Below are the code and all the weights of a small trained network. Each question names an input and a class and asks about switching units off, where a switched-off unit gives its printed mean instead of its output.

import numpy as np


def w(rows, s, z=0):
    codes = np.array(rows[::2]) - 128.0
    scale = np.full(codes.shape[1], s)
    scale[-1] = z or s
    return codes * scale


def f(y):
    return np.maximum(y, 0)


def log_softmax(a):
    a = a - a.max(-1, keepdims=True)
    return a - np.log(np.exp(a).sum(-1, keepdims=True))


def net(x, mask):
    res = np.array(x, float).reshape(1, 4) / 4 @ E
    y = f(res @ A[0][:, :-1].T + A[0][:, -1])
    res = res + np.where(mask, y, B[0][:, -1]) @ B[0][:, :-1]
    return log_softmax(res[-1] @ U[:, :-1].T + U[:, -1])


A, B = {}, {}
E = w([
[177,119,39,134,45,86,249,160,10,71,147,163],'x0',
[186,46,104,52,255,201,205,52,78,9,79,23],'x1',
[215,21,208,115,131,91,158,121,227,179,254,237],'x2',
[138,3,53,191,212,4,96,161,95,131,164,162],'x3',
],0.0088)
A[0] = w([
[77,126,81,146,183,88,91,93,81,71,84,49,178],'neuron 1',
[244,101,148,72,112,103,180,87,90,145,179,204,166],'neuron 2',
[130,127,30,95,136,129,210,82,98,60,169,79,223],'neuron 3',
[144,202,117,124,48,132,190,151,96,167,182,129,239],'neuron 4',
[134,96,199,89,176,155,100,54,177,169,66,41,186],'neuron 5',
[154,116,109,76,162,181,254,126,86,82,126,105,199],'neuron 6',
[129,143,45,203,70,64,103,163,115,220,137,148,254],'neuron 7',
[120,104,145,40,126,141,145,30,114,140,215,109,196],'neuron 8',
[200,114,131,101,170,144,159,102,145,113,138,122,182],'neuron 9',
[81,129,234,107,148,119,149,123,212,196,164,102,186],'neuron 10',
[72,169,11,189,163,164,95,83,76,95,53,74,247],'neuron 11',
],0.0093,0.0027)
B[0] = w([
[168,161,96,80,193,99,162,191,122,149,107,76,227],'neuron 1',
[159,77,90,156,114,165,137,100,200,196,163,112,229],'neuron 2',
[130,113,148,84,103,75,185,101,171,98,112,102,233],'neuron 3',
[101,112,174,118,129,105,113,103,132,191,87,233,209],'neuron 4',
[118,187,140,82,97,138,87,222,98,82,164,113,235],'neuron 5',
[99,114,93,64,87,99,149,96,111,93,146,115,240],'neuron 6',
[56,75,211,157,172,15,104,114,125,131,121,96,237],'neuron 7',
[249,129,141,128,61,149,135,125,168,48,89,154,189],'neuron 8',
[185,87,146,75,108,145,88,102,143,137,135,93,191],'neuron 9',
[173,126,181,140,151,188,75,143,134,94,129,141,221],'neuron 10',
[137,172,96,107,199,105,180,111,85,163,136,129,253],'neuron 11',
],0.011,0.016)
U = w([
[82,63,169,250,206,80,55,172,158,201,188,123,208],'0',
[180,180,144,66,132,176,41,205,152,62,162,111,165],'1',
[171,176,67,71,228,102,229,167,74,138,100,92,204],'2',
[254,120,134,192,158,202,162,132,173,181,101,166,93],'3',
[66,172,149,93,123,133,181,79,83,173,23,178,103],'4',
[191,88,80,65,63,94,197,88,177,89,137,104,2],'5',
],0.0072,0.0021)

Each question gives the input, the list of numbers given to net, and the class t.
The units are the neurons (one row each of A and B). Each row of codes is followed by its name. A weight is (code - 128) times the scale printed after its matrix; where a second scale follows, it is the last column's (A, B and U).
mask holds one flag per neuron, in row order. A switched-off neuron (its flag False) gives its mean, the last column of its row in B, instead of its output. The means were averaged over made-up inputs and are rounded, as every weight is.
A unit's drop is (log p(t) with every unit on - log p(t) with that unit switched off) / (log p(t) with every unit on - log p(t) with every unit switched off).
The circuit of an input: a set's keep is (log p(t) with only the set's units on - log p(t) with every unit switched off) / (log p(t) with every unit on - log p(t) with every unit switched off). Starting from all 11 units, units are removed one at a time, each time the one whose removal leaves the highest keep (on an exact tie, the one counted first), for as long as the keep stays at least 0.8.
units of the circuit, in order: the units of the circuit, biggest drop first
top k neurons: the k neurons with the biggest drops, biggest first
drop when u is switched off: that unit's drop, to one decimal
input [3,-7,-2,-5], class 0: units of the circuit, in order -> neuron 7
input [-5,-6,-7,-2], class 0: top 4 neurons -> neuron 7; neuron 6; neuron 3; neuron 8
input [1,1,5,6], class 0: top 2 neurons -> neuron 6; neuron 3
input [0,8,-2,-6], class 5: top 4 neurons -> neuron 6; neuron 3; neuron 8; neuron 9
input [-7,-3,-6,6], class 2: top 2 neurons -> neuron 1; neuron 11
input [-3,8,2,2], class 5: top 3 neurons -> neuron 6; neuron 3; neuron 10
input [7,-3,4,-5], class 0: top 2 neurons -> neuron 2; neuron 4
input [-5,-8,1,-7], class 0: drop when neuron 8 is switched off -> 0.1
input [7,-4,-2,1], class 0: drop when neuron 7 is switched off -> 0.4
input [-4,7,3,4], class 1: drop when neuron 5 is switched off -> 1.1
